Here is a tiny trained network, its code and every weight. The questions are about switching its units off for an input and a class, where a switched-off unit gives its printed mean instead of its output.

import numpy as np


def w(rows, s, z=0):
    codes = np.array(rows[::2]) - 128.0
    scale = np.full(codes.shape[1], s)
    scale[-1] = z or s
    return codes * scale


def f(y):
    return np.maximum(y, 0)


def log_softmax(a):
    a = a - a.max(-1, keepdims=True)
    return a - np.log(np.exp(a).sum(-1, keepdims=True))


def net(x, mask):
    res = np.array(x, float).reshape(1, 3) / 4 @ E
    y = f(res @ A[0][:, :-1].T + A[0][:, -1])
    res = res + np.where(mask, y, B[0][:, -1]) @ B[0][:, :-1]
    return log_softmax(res[-1] @ U[:, :-1].T + U[:, -1])


A, B = {}, {}
E = w([
[160,170,158,122,183,152,181,169,82,217,202,118],'x0',
[180,121,111,33,169,115,128,130,79,37,94,50],'x1',
[82,162,133,2,118,106,81,193,171,162,132,135],'x2',
],0.014)
A[0] = w([
[165,134,116,81,112,113,112,152,170,166,109,145,188],'neuron 0',
[118,150,132,130,114,114,162,123,145,117,133,103,251],'neuron 1',
[81,133,156,188,47,140,117,127,177,192,137,186,91],'neuron 2',
[135,143,124,206,122,156,140,104,82,96,124,96,85],'neuron 3',
[103,120,175,197,49,144,136,127,198,187,171,195,78],'neuron 4',
[175,98,151,168,115,157,177,70,123,132,110,101,100],'neuron 5',
[127,100,83,180,111,136,197,120,88,120,122,135,82],'neuron 6',
[98,159,117,71,94,95,69,207,165,147,154,124,140],'neuron 7',
[178,80,94,214,146,151,196,84,76,93,140,89,90],'neuron 8',
[157,208,149,103,201,124,201,152,56,196,190,103,83],'neuron 9',
[157,151,131,113,183,117,115,133,116,91,124,141,208],'neuron 10',
[224,97,97,42,160,101,135,132,34,86,56,2,54],'neuron 11',
[85,160,145,56,121,83,73,177,159,147,122,141,65],'neuron 12',
[203,133,87,171,116,132,156,104,132,105,145,132,57],'neuron 13',
[163,74,113,192,165,121,178,84,119,120,125,132,114],'neuron 14',
[59,184,142,51,123,117,104,187,179,152,149,82,78],'neuron 15',
[86,67,60,134,57,97,53,61,188,77,53,138,78],'neuron 16',
[101,69,99,122,48,39,74,92,178,112,33,142,91],'neuron 17',
[140,39,155,167,129,126,151,89,97,126,140,114,182],'neuron 18',
[177,185,203,134,190,156,172,194,108,184,215,120,92],'neuron 19',
],0.0096,0.015)
B[0] = w([
[126,138,197,104,77,150,118,91,135,146,119,138,198],'neuron 0',
[35,103,254,112,57,214,169,92,137,156,186,118,226],'neuron 1',
[100,165,117,81,209,108,191,182,180,55,132,191,201],'neuron 2',
[164,162,123,92,98,73,115,109,122,166,70,121,174],'neuron 3',
[79,138,81,126,208,85,168,188,214,56,157,190,204],'neuron 4',
[169,173,117,101,109,104,96,68,140,158,76,103,176],'neuron 5',
[147,158,146,90,137,84,86,113,114,146,83,135,163],'neuron 6',
[125,171,179,85,87,91,106,51,107,146,81,71,217],'neuron 7',
[199,163,155,67,91,74,77,74,145,151,92,126,215],'neuron 8',
[173,58,39,188,153,155,119,160,56,138,136,77,201],'neuron 9',
[73,116,178,130,102,166,187,145,149,82,151,142,204],'neuron 10',
[72,164,68,110,246,80,196,200,214,35,172,230,253],'neuron 11',
[187,184,110,90,109,37,81,59,146,179,66,107,191],'neuron 12',
[164,165,95,139,135,66,116,129,122,130,80,123,153],'neuron 13',
[129,173,152,102,92,95,85,101,125,163,96,107,190],'neuron 14',
[191,196,141,114,137,71,75,67,150,179,30,99,200],'neuron 15',
[208,22,46,188,161,172,118,165,41,186,145,113,235],'neuron 16',
[183,91,87,198,164,176,108,165,63,147,165,64,223],'neuron 17',
[124,156,192,106,77,159,90,70,146,142,118,113,203],'neuron 18',
[160,61,71,191,143,161,89,188,45,145,170,85,202],'neuron 19',
],0.0094,0.019)
U = w([
[173,206,142,103,93,49,82,62,125,159,80,96,89],'0',
[180,43,55,178,143,163,113,176,42,147,134,81,85],'1',
[94,173,84,117,182,69,181,186,192,54,131,196,76],'2',
[41,114,250,129,34,245,163,93,131,133,152,111,251],'3',
],0.012,0.015)

Each question gives the input, the list of numbers given to net, and the class t.
The units are the neurons (one row each of A and B). Each row of codes is followed by its name. A weight is (code - 128) times the scale printed after its matrix; where a second scale follows, it is the last column's (A, B and U).
mask holds one flag per neuron, in row order. A switched-off neuron (its flag False) gives its mean, the last column of its row in B, instead of its output. The means were averaged over made-up inputs and are rounded, as every weight is.
A unit's drop is (log p(t) with every unit on - log p(t) with that unit switched off) / (log p(t) with every unit on - log p(t) with every unit switched off).
The circuit of an input: a set's keep is (log p(t) with only the set's units on - log p(t) with every unit switched off) / (log p(t) with every unit on - log p(t) with every unit switched off). Starting from the 12 units with the biggest drops (on a tie, the unit counted first), units are removed one at a time, each time the one whose removal leaves the highest keep (on an exact tie, the one counted first), for as long as the keep stays at least 0.8.
circuit, biggest first: the units of the circuit, biggest drop first
unit that matters most: the unit with the biggest drop
top k neurons: the k neurons with the biggest drops, biggest first
drop of u: that unit's drop, to one decimal
input [7,-8,6], class 2: unit that matters most -> neuron 4
input [-4,-6,0], class 2: top 2 neurons -> (neuron 2; neuron 4)
input [-4,2,3], class 1: top 2 neurons -> (neuron 16; neuron 17)
input [-2,-3,3], class 3: top 2 neurons -> (neuron 11; neuron 8)
input [4,-6,1], class 2: top 2 neurons -> (neuron 4; neuron 2)
input [-2,8,-7], class 2: top 2 neurons -> (neuron 11; neuron 7)
input [6,-3,-7], class 0: top 2 neurons -> (neuron 8; neuron 16)
input [7,-8,-4], class 2: top 4 neurons -> (neuron 4; neuron 2; neuron 16; neuron 17)
input [3,1,1], class 3: top 2 neurons -> (neuron 16; neuron 17)
input [8,-5,-8], class 0: top 3 neurons -> (neuron 8; neuron 16; neuron 14)
input [2,-2,0], class 3: top 2 neurons -> (neuron 11; neuron 16)
input [-6,6,-1], class 1: top 4 neurons -> (neuron 16; neuron 17; neuron 4; neuron 2)
input [7,2,-7], class 0: top 4 neurons -> (neuron 8; neuron 16; neuron 14; neuron 17)
input [7,6,-8], class 0: circuit, biggest first -> (neuron 8)
input [-2,3,3], class 3: top 2 neurons -> (neuron 8; neuron 4)
input [6,-7,6], class 2: top 4 neurons -> (neuron 4; neuron 2; neuron 16; neuron 8)
input [-4,3,1], class 1: drop of neuron 16 -> 0.2
input [-8,2,-6], class 1: drop of neuron 16 -> 3.7
input [5,8,-6], class 2: drop of neuron 11 -> 3.5
input [3,-2,3], class 3: drop of neuron 8 -> 0.3
input [-7,6,5], class 1: circuit, biggest first -> (neuron 16)
